Below is a small trained network, with its code and all its weights. Each question gives an input and a class and asks what happens when units are switched off, that is, made to give their printed mean instead of their output.

import numpy as np


def w(rows, s, z=0):
    codes = np.array(rows[::2]) - 128.0
    scale = np.full(codes.shape[1], s)
    scale[-1] = z or s
    return codes * scale


def f(y):
    return y / 2 * (1 + np.tanh(0.7978845608 * (y + 0.044715 * y**3)))


def log_softmax(a):
    a = a - a.max(-1, keepdims=True)
    return a - np.log(np.exp(a).sum(-1, keepdims=True))


def net(x, mask):
    res = np.array(x, float).reshape(1, 4) / 4 @ E
    y = f(res @ A[0][:, :-1].T + A[0][:, -1])
    res = res + np.where(mask, y, B[0][:, -1]) @ B[0][:, :-1]
    return log_softmax(res[-1] @ U[:, :-1].T + U[:, -1])


A, B = {}, {}
E = w([
[131,128,122,128],'x0',
[110,164,157,39],'x1',
[10,168,54,125],'x2',
[95,42,106,75],'x3',
],0.011)
A[0] = w([
[164,129,137,149,137],'N1',
[184,121,182,187,31],'N2',
[127,181,71,182,141],'N3',
[87,132,124,198,118],'N4',
[207,124,191,154,161],'N5',
[99,225,164,54,135],'N6',
[131,160,74,166,122],'N7',
[143,127,102,119,108],'N8',
[78,139,79,66,2],'N9',
[52,153,74,84,168],'N10',
[93,136,131,181,141],'N11',
[120,149,114,155,135],'N12',
[89,9,99,135,92],'N13',
[159,87,161,51,133],'N14',
[111,27,88,154,94],'N15',
[163,66,152,67,122],'N16',
[148,80,173,72,123],'N17',
[145,120,114,110,134],'N18',
[88,145,157,174,147],'N19',
[47,140,114,91,194],'N20',
[169,48,167,63,112],'N21',
[150,85,109,160,89],'N22',
[138,90,153,107,101],'N23',
[201,106,159,171,215],'N24',
[161,124,92,95,141],'N25',
[93,138,114,204,120],'N26',
[161,73,159,66,122],'N27',
[252,101,177,169,77],'N28',
[169,206,190,115,3],'N29',
],0.013,0.0096)
B[0] = w([
[121,99,126,94,161],'N1',
[195,181,166,149,175],'N2',
[129,176,132,195,185],'N3',
[115,155,126,151,158],'N4',
[158,97,133,49,244],'N5',
[159,114,143,23,217],'N6',
[123,137,112,193,158],'N7',
[122,136,136,114,121],'N8',
[78,58,86,51,163],'N9',
[174,161,165,113,248],'N10',
[124,164,142,156,158],'N11',
[130,172,127,172,146],'N12',
[220,129,193,2,188],'N13',
[87,112,90,184,194],'N14',
[196,148,152,13,170],'N15',
[54,139,127,185,190],'N16',
[54,134,91,177,183],'N17',
[120,131,97,149,135],'N18',
[146,141,115,158,156],'N19',
[164,156,139,143,243],'N20',
[78,134,96,192,204],'N21',
[122,76,139,86,139],'N22',
[93,147,128,136,145],'N23',
[103,55,84,25,254],'N24',
[93,112,106,167,141],'N25',
[121,153,118,162,165],'N26',
[80,135,86,180,188],'N27',
[198,164,188,103,245],'N28',
[37,39,68,98,158],'N29',
],0.0083,0.011)
U = w([
[233,172,166,136,253],'0',
[137,100,102,81,64],'1',
[95,142,89,247,141],'2',
],0.012,0.00068)

Each question gives the input, the list of numbers given to net, and the class t.
The units are the neurons (one row each of A and B). Each row of codes is followed by its name. A weight is (code - 128) times the scale printed after its matrix; where a second scale follows, it is the last column's (A, B and U).
mask holds one flag per neuron, in row order. A switched-off neuron (its flag False) gives its mean, the last column of its row in B, instead of its output. The means were averaged over made-up inputs and are rounded, as every weight is.
A unit's drop is (log p(t) with every unit on - log p(t) with that unit switched off) / (log p(t) with every unit on - log p(t) with every unit switched off).
The circuit of an input: a set's keep is (log p(t) with only the set's units on - log p(t) with every unit switched off) / (log p(t) with every unit on - log p(t) with every unit switched off). Starting from the 12 units with the biggest drops (on a tie, the unit counted first), units are removed one at a time, each time the one whose removal leaves the highest keep (on an exact tie, the one counted first), for as long as the keep stays at least 0.8.
circuit, biggest first: the units of the circuit, biggest drop first
top k neurons: the k neurons with the biggest drops, biggest first
drop when u is switched off: that unit's drop, to one decimal
input [4,7,6,-2], class 0: circuit, biggest first	N10
input [6,3,-5,-6], class 1: top 2 neurons	N29; N24
input [3,0,3,-4], class 2: circuit, biggest first	N13; N5
input [8,-5,3,8], class 0: circuit, biggest first	N24; N13
input [-1,-1,1,-5], class 2: top 4 neurons	N28; N13; N10; N15
input [-4,0,6,-7], class 2: top 3 neurons	N28; N13; N5
input [-8,1,-3,-6], class 1: top 4 neurons	N29; N24; N10; N20
input [-6,1,-8,-8], class 1: top 3 neurons	N29; N24; N5
input [0,-2,-8,3], class 1: top 2 neurons	N24; N5
input [0,-7,8,2], class 0: top 2 neurons	N13; N15
input [-1,-3,3,0], class 2: top 4 neurons	N28; N6; N5; N13
input [-8,8,5,-4], class 0: top 2 neurons	N24; N10
input [5,7,-2,-5], class 1: drop when N29 is switched off	0.1
input [8,4,-3,3], class 2: drop when N15 is switched off	0.0
input [-5,6,-4,-8], class 1: circuit, biggest first	N29
input [8,-7,2,-1], class 2: drop when N28 is switched off	0.3
